Below is a small trained network, with its code and all its weights. Each question gives an input and a class and asks what happens when units are switched off, that is, made to give their printed mean instead of their output.

import numpy as np


def w(rows, s, z=0):
    codes = np.array(rows[::2]) - 128.0
    scale = np.full(codes.shape[1], s)
    scale[-1] = z or s
    return codes * scale


def f(y):
    return y / 2 * (1 + np.tanh(0.7978845608 * (y + 0.044715 * y**3)))


def log_softmax(a):
    a = a - a.max(-1, keepdims=True)
    return a - np.log(np.exp(a).sum(-1, keepdims=True))


def net(x, mask):
    res = np.array(x, float).reshape(1, 2) / 4 @ E
    y = f(res @ A[0][:, :-1].T + A[0][:, -1])
    res = res + np.where(mask, y, B[0][:, -1]) @ B[0][:, :-1]
    return log_softmax(res[-1] @ U[:, :-1].T + U[:, -1])


A, B = {}, {}
E = w([
[6,132,165,123,78,77],'x0',
[179,230,166,130,197,55],'x1',
],0.012)
A[0] = w([
[122,126,86,105,142,128,163],'neuron 0',
[2,163,123,94,174,130,202],'neuron 1',
[168,145,168,124,156,57,104],'neuron 2',
[152,180,95,70,143,39,41],'neuron 3',
[183,99,81,155,229,217,165],'neuron 4',
[109,59,104,227,99,197,53],'neuron 5',
[87,97,84,164,100,199,67],'neuron 6',
[21,194,183,97,79,65,91],'neuron 7',
[180,143,108,172,157,203,153],'neuron 8',
[241,93,121,104,158,152,101],'neuron 9',
[105,140,152,48,104,173,10],'neuron 10',
[132,153,199,109,220,49,29],'neuron 11',
[127,71,62,106,55,159,44],'neuron 12',
[114,144,53,71,84,152,3],'neuron 13',
],0.0087,0.0038)
B[0] = w([
[134,118,139,104,86,146,139],'neuron 0',
[99,100,64,106,30,88,221],'neuron 1',
[172,171,91,136,168,188,191],'neuron 2',
[18,199,57,200,184,182,181],'neuron 3',
[80,14,65,87,60,49,239],'neuron 4',
[162,220,113,231,222,145,210],'neuron 5',
[123,222,124,174,220,77,200],'neuron 6',
[52,64,55,116,100,71,254],'neuron 7',
[129,24,114,144,90,88,198],'neuron 8',
[65,33,57,108,106,98,215],'neuron 9',
[78,112,49,148,162,151,126],'neuron 10',
[107,152,103,224,200,142,214],'neuron 11',
[192,171,187,222,253,141,208],'neuron 12',
[62,102,96,193,145,237,136],'neuron 13',
],0.0075,0.0087)
U = w([
[86,207,102,200,254,173,42],'0',
[53,62,116,77,50,85,123],'1',
[126,136,143,93,53,104,203],'2',
[197,214,230,8,37,245,3],'3',
],0.0066,0.0038)

Each question gives the input, the list of numbers given to net, and the class t.
The units are the neurons (one row each of A and B). Each row of codes is followed by its name. A weight is (code - 128) times the scale printed after its matrix; where a second scale follows, it is the last column's (A, B and U).
mask holds one flag per neuron, in row order. A switched-off neuron (its flag False) gives its mean, the last column of its row in B, instead of its output. The means were averaged over made-up inputs and are rounded, as every weight is.
A unit's drop is (log p(t) with every unit on - log p(t) with that unit switched off) / (log p(t) with every unit on - log p(t) with every unit switched off).
The circuit of an input: a set's keep is (log p(t) with only the set's units on - log p(t) with every unit switched off) / (log p(t) with every unit on - log p(t) with every unit switched off). Starting from the 12 units with the biggest drops (on a tie, the unit counted first), units are removed one at a time, each time the one whose removal leaves the highest keep (on an exact tie, the one counted first), for as long as the keep stays at least 0.8.
units of the circuit, in order: the units of the circuit, biggest drop first
unit that matters most: the unit with the biggest drop
k most important neurons: the k neurons with the biggest drops, biggest first
drop of u: that unit's drop, to one decimal
input [6,-6], class 0: 4 most important neurons => neuron 12; neuron 5; neuron 6; neuron 4
input [-8,-5], class 1: unit that matters most => neuron 4
input [-1,2], class 2: 3 most important neurons => neuron 5; neuron 12; neuron 6
input [-5,4], class 1: units of the circuit, in order => neuron 4; neuron 9
input [-5,-8], class 0: 2 most important neurons => neuron 5; neuron 12
input [0,-2], class 2: 2 most important neurons => neuron 11; neuron 3
input [2,-1], class 2: 2 most important neurons => neuron 4; neuron 9
input [-5,-6], class 0: 2 most important neurons => neuron 5; neuron 12
input [2,2], class 2: 2 most important neurons => neuron 4; neuron 9
input [-2,1], class 2: 2 most important neurons => neuron 7; neuron 1
input [-3,1], class 2: 2 most important neurons => neuron 7; neuron 1
input [-1,0], class 2: drop of neuron 7 => 0.3
input [-7,-1], class 1: drop of neuron 12 => 0.0
input [-1,1], class 2: unit that matters most => neuron 7
input [3,-3], class 2: drop of neuron 8 => 0.1
